(23) [-112  244   39 -117  166  -18    2   40   23  197   91    6  -23   -8
  136   56  213 -104 -100  167  -31   85   -9   77  205  201]
(20) [ 219   15 -449   15  249   -6    8  243  190  193 -232  392   28   -2
  293   47 -347   53  -83  292   61 -270   45  -19 -104   -7]
(23) [  23   72  -20   56   -2  109   35 -180   -8   34  103   27  -44 -168
 -181 -186   -5  165   68 -100 -102  130  -68   34  -28 -135]
(32) [  75  139 -134  -69  126 -143 -129   78  189   40 -234  196   51  -27
  -16   34  -90   58  -62  127  -13 -106   88   22 -107  -31]
(35) [ 160  206 -142  -80  125  -18   91  -68  -79  280   35   82  -95 -123
 -142 -145  -41  104  -20    6  -25   87  -38  133  -14   23]
(32) [ -79 -118   66  -73   58 -134  -48  -40  -38   23 -151    4   78   16
   72   67 -285    6   56  -68  -87  -78  -31   62 -317  -42]
(32) [ -49 -139   10  -21  -25  121   56  -55   20   -2  113   66  -17   18
   48   -9   38  -26   86    4   -3  -36  -23  -73   -9  -88]
(20) [   5 -300 -183  -75  -60   31  -29   19   45   57  -90  225  -85  113
  137  276  -59  -81   66  112  173 -365  195 -137 -128 -129]
(35) [-158   50  206  -37  168    0  149  -74 -146  179  134  -92   48  -65
  166  -25 -138  -11  -19   -4 -145   80 -133  111 -109  163]
(35) [ 154   21  -46   87 -113   -8  -26  148  -12  -57  -55  -42    7   42
 -157    8   81  -63  -63  -17  119  -45   58   -2  108  175]
(27) [ 336  -97 -210   -1 -139  102 -126  152  111   10 -284  181   50   74
 -300   17  205  -31   18   76  145 -332   10 -179   -6  -86]
(23) [ -53  162  139 -124    3 -122 -113   43    8  -10  -38   18   -7   87
   14  255  104 -224  -98   18   38  -24  126   36    5  212]
(27) [  34   63  -22   -6  225    5  130   10    0  149   52  160   41  -47
  231  -70 -353   38  -21   53 -139   16  -96   54 -185   37]
(35) [ 21 -89  43 -54 -19 -94 -23  45 -14   1 -53   2  31  72   2  44 -38 -57
  28   7  -3 -71  20 -17 -60  23]
(26) [-128   85  269 -127  125  -52  -15   79   -1  176   84  -49   50  148
  140 -133  127 -110   30    0 -162  111 -118   35   26  173]
(23) [-166 -109    6  150 -107    2  -41  -95   23 -248  -88 -142   18  -21
   25   35 -199  137  -22 -162   53   23   40   12 -152 -185]
(32) [ 149  183 -243  -56  167   52   21  107  221  -19 -248  260   25  -47
   70   30  -45  112 -132  178  161 -163   82  -50 -117 -122]
(27) [-204   36  100 -111   21 -136  -20   31  -46   72  109  -39 -116  147
  189  133  -59 -164  -23  -84   70  100  163  141  -25  207]
(23) [  20  126  -21  104  -59  198   33  -43   43 -183  -28 -165   96 -140
 -172  -57  312   84 -100   61   54   65 -156  -77  229 -104]
(32) [ 171  -52 -196  -95   81  -19  -13  -17  -36  165 -241  108   52  -54
  -76    1 -159   70   35   46  -17 -172 -113   15 -219 -146]
(20) [-365 -480  100  -80  -78 -108  -59   70  -82  -32  152  -43    9  189
  421  413 -133 -372  146   66   18 -152  128   10    0  230]
(32) [-201  296  -63  -64  140  -88  -14    3  119  -96 -193 -153   37  -52
  104   69   50  110 -230   70  148  117   31  133   20  -55]
(27) [ 106   -4  193   31  -59   39    4   33 -112   28   19  -83   52   30
 -136  -94  120  -46   42  -74  -86   -2 -105  -47   10  118]
(26) [ 146 -233   49   39  -79  -24  -81  108  -55 -128 -259   84  105   96
   62  231 -191  -99   35   -8   31 -338   37 -150 -280    2]
(35) [ 273  136 -239   98  -93  100  -74   86  169 -179 -296  151  -11   11
 -210   24   10  113 -143  -28  236 -175  111 -109  -94 -177]
(26) [-240  139  466  -86  132 -306  -81  -30  -45    6  -56 -301  243  -35
  -26  -62   43   -9  -43   22 -319  165 -174  114  -31  188]
(32) [ 323  -51  131   37  -21   85   19  129  -34  106   58  198   44   -2
 -195 -195   89  -54  151   -2 -135 -109  -44 -114  -28  200]
(27) [  16  186  171 -104   85 -162   44   49   23   -9  178   69  -13   55
   44  -19  -88 -151  -34  -29  -81  198   68   93    8  228]
(26) [-132  -57  119 -136   40 -103   96   29  -11   78   51  -64  -13  146
  131   80   67  -72  -57   81   84  -59   63  -15   13   36]
(23) [ -32  102 -160   26   21   38  -71 -132   44 -153 -120   22   -4 -156
   10  112 -105   96  -38  -19   18   46    3   34  -77 -204]
(20) [  51  335  159  -22   20 -110   18  -95    7 -162 -136 -150   96  -88
 -226   50   40   71 -231  -35   13   87  -33   30  -60  -43]
(35) [-190  -57   89  -61   90 -131   69  -78 -120   65    1 -145    5  -19
  168   46 -173   51    2  -17  -40   46  -18  108 -126   -3]
(32) [ -41   32  129  -21  169 -120   68  140   47  135   14   51   31  104
  223 -127 -126   42  -28   78  -76  -10   25   13  -65  127]
(23) [ 344  -41 -226   36  -71  397   48  -91   12  -20   30  249  -22 -124
 -200 -112  151   31  136   -3  -10  -86 -184 -200   19 -275]
(26) [-242  155   76  -79  164  -94  -68  -31  119 -117 -176  -48  169  -78
  146  164 -160  -26 -129   46  -48   39  -55  122 -188   27]
(26) [-202 -109  166 -151   27 -169   -4   55   -3   62  -19 -151   92   85
   48  103  166 -113  -10  132   10  -67    8   28   69  135]
(26) [-121  161  308  140  -12    4   25  -87  -49 -246   79 -191   71  -99
  -31 -105 -102   76  -41 -213 -121  253  -53   74  -96   83]
(35) [-116 -114 -232   21   -4  148  -25  -12  115  -39   86  100   -3  -11
  167  120  -33 -101   19   92   35  -11  -39  -15  118  -80]
(27) [ -10   78  137  -22  -99   46   88  -44  -28  -99  176  -54  -23   14
 -136  107  151 -152  -84  -42   97   58   60   -6  101  138]
(27) [ -89  263  164   81  -48   46    3 -110  -23 -210  -21 -279   55 -137
 -211 -102  180  122 -118 -142   10  244  -87   78   70  -15]
(23) [ 196  -89 -196   -2   27   45  -11  122  -53   46 -224   59   19   42
   86   23  -73   24   20   59   75 -174  -66  -65  -80  -85]
(35) [ 150 -134   39   71 -121 -139  -23  159  -32    2  -53  -29   20  147
  -99   10  -29  -58  -22    7   46 -147   86  -67   36  128]
(20) [-164 -223 -104  -33  -45  -51    3  142   70 -102   34  -43  -30  154
  279  160   73 -118    8  142  177  -68  132  -48  182   14]
(23) [ 137  266 -195 -214  169   17   79  145  194   64 -371  164   69  102
   31  236  103  -36 -335  255  343 -318   61  -70 -129  -79]
(27) [  60  216    4    6  109  132   48   -5    4   75   11   66   27  -78
    2  -31    8  -12  -82   11  -37   44 -101   32  -24   83]
(32) [ -52  118  -89 -179  102   79   20    8  180   16  -25  202  -15   50
   81  100   50  -99  -64   71  126  -39   53    4  -80  -47]
(35) [  72    1 -289  -74   47   39  -29   47  103   47  -67  211  -58   36
   96   95 -123  -61   -9   56  107  -69   52   18  -48  -80]
(27) [  71  -52  -78  -15   -9   26  -44    7   30  -21  -12  189  -28   43
   88  162 -148 -111   17    8    6 -113   66  -56 -104  -22]
(27) [ 191  267 -203   43  103   -3   25  -14   42  -41 -303  -38  134 -227
 -217  -12  -55  192 -204  103   57  -46 -122   56  -59  -99]
(20) [ -64   33   40  -92   59   30  104 -168  -15  -41   22  -24   17  -93
  -49  -87 -111   98   35 -105  -24  120  -88   68 -195 -172]
(27) [ 167    1 -203  -96   49  -43    5  167   84  103 -136  161   17   91
   -6   55  -49  -92  -58  114  131 -154   37    4  -30   65]
(35) [ 128 -120   -2  -16  -71  127   14   60  -31  103  -60   30   53   60
 -137   16  177  -80   21   52   47 -212  -86 -113   16   31]
(26) [ -54  178  201   46   25  -38   -1    2  153 -124   32  -52   68    2
 -111 -240   71  124  -53  -70  -81  172  -16   -1    9  -20]
(23) [ 188  -99   50   75 -100 -177   -6   40  -53  -82 -138   70    7   48
 -149   81 -332   24  -25 -123   48 -179  170  -15 -294   51]
(20) [ 152  -96  -94    4   21  -52  -17  -10    9  133  -56  152  -42   21
  -49 -161 -182  133  111  -38  -87  -72    4  -32 -152 -150]
(32) [ -74   72 -137  -24   42   89   44  -35  119   13   15    4  -17  -64
  -16  -40  177   88  -61  117   94   23   -3   -5  148 -117]
(20) [  71  222  125   79  -46    5  -47  -38    6  -82  -13  -74   12  -34
 -203 -125   58   65  -70 -141  -58  141  -34   21    3   17]
(32) [-198  121  -22  -71  134 -212 -190   21  194  -86 -361  -40  137  -31
   86  117  -73  114 -119  106   -8  -69   46   67 -153 -112]
(27) [-29  89 -37 -51  88  -8  30 100  37 135 -12   8  -5  56  92  12  95 -40
 -90 117  64 -32  10  27  97 114]
(26) [-305 -147  -70  -21  124 -194    5 -136 -159  143  -38 -202   32 -135
  237  153 -298   80   14   72 -110   22  -60  195  -79  -17]
(20) [ 128  106  247  -41   47  -37  -74  -33  -17   -7 -243  -10  199  -85
 -260  -70   16   56    4  -54 -172 -100 -156  -32 -271   13]
(35) [  19 -253 -110  126  -94  283    0 -124    0  -20   42   93  -32  -14
   38  -93  -46  110  163  -80  -62  -98 -123 -165  -77 -325]
(32) [ -15  -80   13   63 -119  106   -4  -88 -100  -44   55 -125  -14  -26
  -95  -12   84   -3   49  -95   -9   42  -90  -22   62  -66]
(23) [ -27 -118  314   81  -97 -299 -122  -13 -215  -46   24 -212   46  -11
 -109  -63 -193  -11  148 -205 -252  127   18  112 -105  221]
(32) [-177  295  378   30   16  102   -3  -59  -11 -106  257 -158  -29   21
   17 -235  199  -33    8 -239 -150  422  -90   78   98  150]
(23) [ -86 -106 -112 -128  163 -202  -47  112   71  144  -39  181  -22  116
  337   88 -302  -80   56  105  -46  -60  100   77 -130   54]
(20) [-323 -230   21  -98  -25   39   42  -28  -99  134  271 -123  -97  102
  251   84  112 -187  124    6   26   99   -4   87  179  119]
(32) [  69   -3  -47    5   73   15  -46   62   99  156  -97  197   37   25
  -10  -27 -113   15   -5   47  -51 -169    8  -22 -148   37]
(23) [-160 -147  112   43  -19  -50  -33  -43 -111   11  -18  -77  -27   88
  205  107 -220  -13   34 -115  -43  -51   29   15 -184   -9]
(27) [-114  131  207  -70   65  -35   67  -22   -4   68  231   -5  -58   42
   68  -71   76  -69   -3  -33  -66  177   44   58   69  157]
(26) [ 314   20 -220   85 -105  302  -68  -26   -6   38 -202  180   41 -129
 -323   95  113  -17  -18    4   78 -279 -101 -119  -80  -66]
(35) [  54  304  353   77  -50 -232   -9   68   -2 -156 -121 -293   19   47
 -269 -271  223  238 -153 -132   27  172  105   10   53   64]
(26) [-102 -122 -190   -7   63  -98  -58   11  139   90 -154   31   84  -80
  -28   -8  -81  124    2  155   -2 -132    7   54  -26  -82]
(26) [ 212 -320   17   39 -136  154   42   75 -187  165  224  191  -93  135
   90  184   69 -279  156   79  -34 -275   34 -216  115  165]
(20) [  62  -25  237   27  -70 -114  -80  -33 -157   85   74  -79   15   24
 -140  -50    3  -66   88 -108 -214   44  -50    5   -5  145]
(26) [-118  196  347  159    3  -79  -18 -164  -82 -166   32 -301  154 -219
 -201 -159   -5  173  -53 -129 -264  251 -159   80   -5   47]
(20) [  76  425   33  -23  222   63   52  -44   52  160 -216  -43  175 -218
 -223 -123   88  167 -230  101  -73    4 -228   92  -82   45]
(23) [ 151  -22 -122   13   63   79 -103   20   86  -78 -379  149  112   -6
    5  -82 -282  147   48 -113  -36 -142 -133  -48 -421 -271]
(32) [ -43  253  125   18  194   43  117  -47   62   58  133   35  -18 -120
   42 -363  -58  216   18  -76 -142  281  -64  103  -61    9]
(23) [-339   14  287 -166   51 -143  -74  -28   27   26  200  -70  -22  135
  194   34   70 -187   75  -65 -126  211   47  106   31  162]
(20) [-162 -264  202   16  -17  -88   21   35   26   42  314    8  -22  100
  133 -251  -41  -20  247  -50 -208  157   21   -1   84   90]
(27) [ 287 -172 -308  -58  -77  155  -59   61  136   10 -110  409  -34   75
  -67  161  -75 -137   75   69  123 -319   75 -172 -133 -151]
(26) [  60 -244  239  109 -347  -58 -136 -207 -246 -205   27 -182  -20   16
 -343   84  -99  -63  169 -369 -115    7    2  -44 -181  -77]
(20) [-107  -88    2 -136   26   19   71  -41  -29   39    5   -3   -5   29
   99  185   65  -92  -16   90  105 -112   27  -18  -32  -21]
(35) [  99  189  156  -14  108 -136   13   75    4   73  -37   98   55   19
    1   61 -150  -64 -125   35  -76  -57   56   26 -128  223]
(32) [-144 -229   58 -118  116 -201  -11   87   43   15 -127   54   80  126
  352  209 -160  -53   19  204  -18 -234   84  -81 -135  -42]
(23) [ -86  243 -227 -237  200   -5  -54  141  343   72 -226  278    0  148
  195  187   31 -101 -218  191  249 -145  139   29  -98  -39]
(27) [ -26   69  349  190 -175  -28  -47   30 -113 -188  148 -353  105  -89
 -312 -205  292  -10   29 -144 -142  259  -94   48  272  298]
(26) [ -38  381   13  -31  120   44  -50  -29  104  -43 -122  -71  123 -196
 -208 -117  100   61 -122  -41  -36  211 -142  184  -18  102]
(20) [ 310  193 -156   24  172   -8  -50   13  165  -35 -237  372   94 -151
  -74  -91 -405  144  -14   -3 -134  -77  -30   -6 -371 -126]
(20) [  36  253   98  110 -188  159  -63 -119  -24 -344    4 -276    6 -158
 -368 -149  401  101  -31 -201   53  306  -90    5  217  -96]
(27) [-239   20  192   31   23 -110  -81  -92  -22  -82  116  -65  -63   19
  206    5 -134   26   63 -129 -145  188   85   63  -58   -1]
(26) [-189 -236 -157 -142   17   54 -117   16   40  100 -127   20   53   54
  217  336  222 -168   33  278   63 -282  -35 -100  125  -87]
(35) [ -40   -9  322  114 -104  -79 -109    4  -35 -287 -156 -225  163   14
 -126  -87  -54   57   20 -217 -119   76  -86  -17 -178    6]
(35) [-177  456 -228  -47  281  189  250 -195  176   88  147   17  -17 -307
   32  -88   80  213 -272  194   94  247 -100  163  167 -130]
(35) [-166  -46  289   62  -92 -270  -34  103   24 -319  121 -260   21  132
   80 -172  -23   16   55 -150  -53  313  108   53  114   96]
[  89 -181   71   80 -169   38 -101    3 -113   -9  -71  -70   -4   32
 -162  -19  117    5  124  -95  -31 -119  -13  -91  -10  -11]  (20)
[-189 -140   33 -142   19 -107    1 -143 -137  151  148  -76  -65    5
  135  166   27 -102   86   71  -86   21   -4   41   81  -28]  (23)
[   5 -182  188    4  -73  -18   -9   60 -118    1  134  -46   29  106
   79   48   50 -182  110   -6 -109  -26  -43  -76   74  152]  (23)
[-151 -418 -180   14 -250   72 -221 -122  -43 -241  -96  -64   -8   65
  102  356  -18 -158  163  -56   47 -146  -12 -118    2 -305]  (23)
[ 320  -53   38   81 -134  -32   86   72 -105    0   74    4  -70   41
 -221 -135  126   52   35   -2   37  -60   73 -135  137   26]  (26)
[  35 -131  -93   77  -76   -1  -17  -11   -3 -106  -68   24   -7    0
   10   82 -155   32   11  -33   56  -97   58  -41  -89  -98]  (32)
[   7  -27  285   52   22 -287   27   97 -134  108  101 -128   45  107
   29 -100 -211  -42   -6  -58 -191   71   12   74  -29  285]  (35)
[-312 -128  120  -80  -61   -5   91  -57  -19   13  298 -121  -64  104
  139  156  137 -194  -14   32   82   73   80   37  187  121]  (32)
[  84 -110    7  -33   50  -73   59  129  -48   89 -118   -5   66   67
   65   13  -53   -8  -12  102   35 -172  -18  -37  -66   69]  (32)
[ 325  118  -95    8    5  -88  -27  115  114 -171 -239  206   56   13
 -119   51 -188   25  -97   16   85 -141  103  -81 -193  -55]  (26)
[ -93   23  123  -59   97 -280  -47   23  -29   58  -28   11    8   75
  141   33 -374  -36   -3  -95 -117   68   80  151 -240  133]  (32)
[ -93   84 -219 -123  190 -224  -42   39  130  106 -284  151   22   24
  190  252 -403   19 -183  111  121 -181  149  142 -306  -24]  (32)
[-449    4  189 -135   -6   44   13  -87   71  -50  304 -156   -7   34
  142  140  332 -222   -7   62   20  199   16   73  277  143]  (26)
[  94  121 -196 -109   61   42   27   41  181   12 -127  150   15   17
  -67   27   79   15 -115  125  158  -95   23  -35   -4 -128]  (35)
[ -91   33  244   -6   16 -223  -69  -28  -65    1  133  -81   57  -53
  -30   40  -45  -97   37    4 -224  127   25   85   61  236]  (23)
[ 117  -83  -56 -152   85  -90  -26    1 -107  311  -79   65   51   -5
  -33   91   50  -85   51  191 -123 -195 -117  -28   14   28]  (23)
[  67   47 -129  -92   58 -104  -94  -11   45  -15 -235  123   41  -55
  -29  176 -166  -14  -35   38   32 -127   55   44 -207  -54]  (32)
[  14  109  -41  -41  147    2   28  -41   45   17 -180   62   77  -65
   76   30 -161  105  -87   53  -21  -75  -73    1 -208 -137]  (23)
[-287 -603   32   21 -149  -91   24  104 -142  -25  260  -95 -107  246
  480  268  -64 -242  199   87   68 -135  182  -88  180  112]  (35)
[  26  160  -12    8  -84  310   16  -47  123 -193   56  -11    3  -93
 -206  -94  459   12  -13  -12  125  107  -66  -91  207  -98]  (32)
[ 110  -47   18   61  -19  145   62 -110  -73   74  158  105  -58  -80
  -78 -152  -55   61  132  -95 -126   44  -71  -41  -53  -65]  (23)
[ 244  -85 -395  -56   75  -35 -147  162  172  163 -334  371   -4   53
   22   69 -197   27   30  143   80 -335   93  -51 -194 -111]  (27)
[  91  121   48   85   44   22  218  -58   45  -63  276   -6  -60  -81
  -97 -456  -83  238   45 -115  -83  342  -46   39   72 -103]  (35)
[ 126  -59 -137  121  -81  176  -12 -246 -113  -90    8  -58  -30 -256
 -203 -204   13  260  181 -121 -145  131 -188  -46    8 -372]  (32)
[ -79  119    7   13   10  128  -20 -112    8  -19  -31  -49   19 -114
  -92   -6   80   52  -32  -61   -3   58  -77   47  -37  -49]  (32)
[ -45 -177 -192    7 -174  198  -29 -127  -54 -148 -101 -163   17  -72
  -96  217  302  -11   -1   84  170 -139  -95 -130  179 -284]  (32)
[-114  300  -96  -31  123  114  -35   -2  152   23  -79  -29   59 -112
  -36  -39  185   39 -148   75   47  115  -96  105  106   27]  (20)
[ 50  48 -65   0 -40 106 -40  53  76 -98 -11  63 -45  48  10 -32 121 -25
  18 -36  83  40  28 -48  57 -50]  (26)
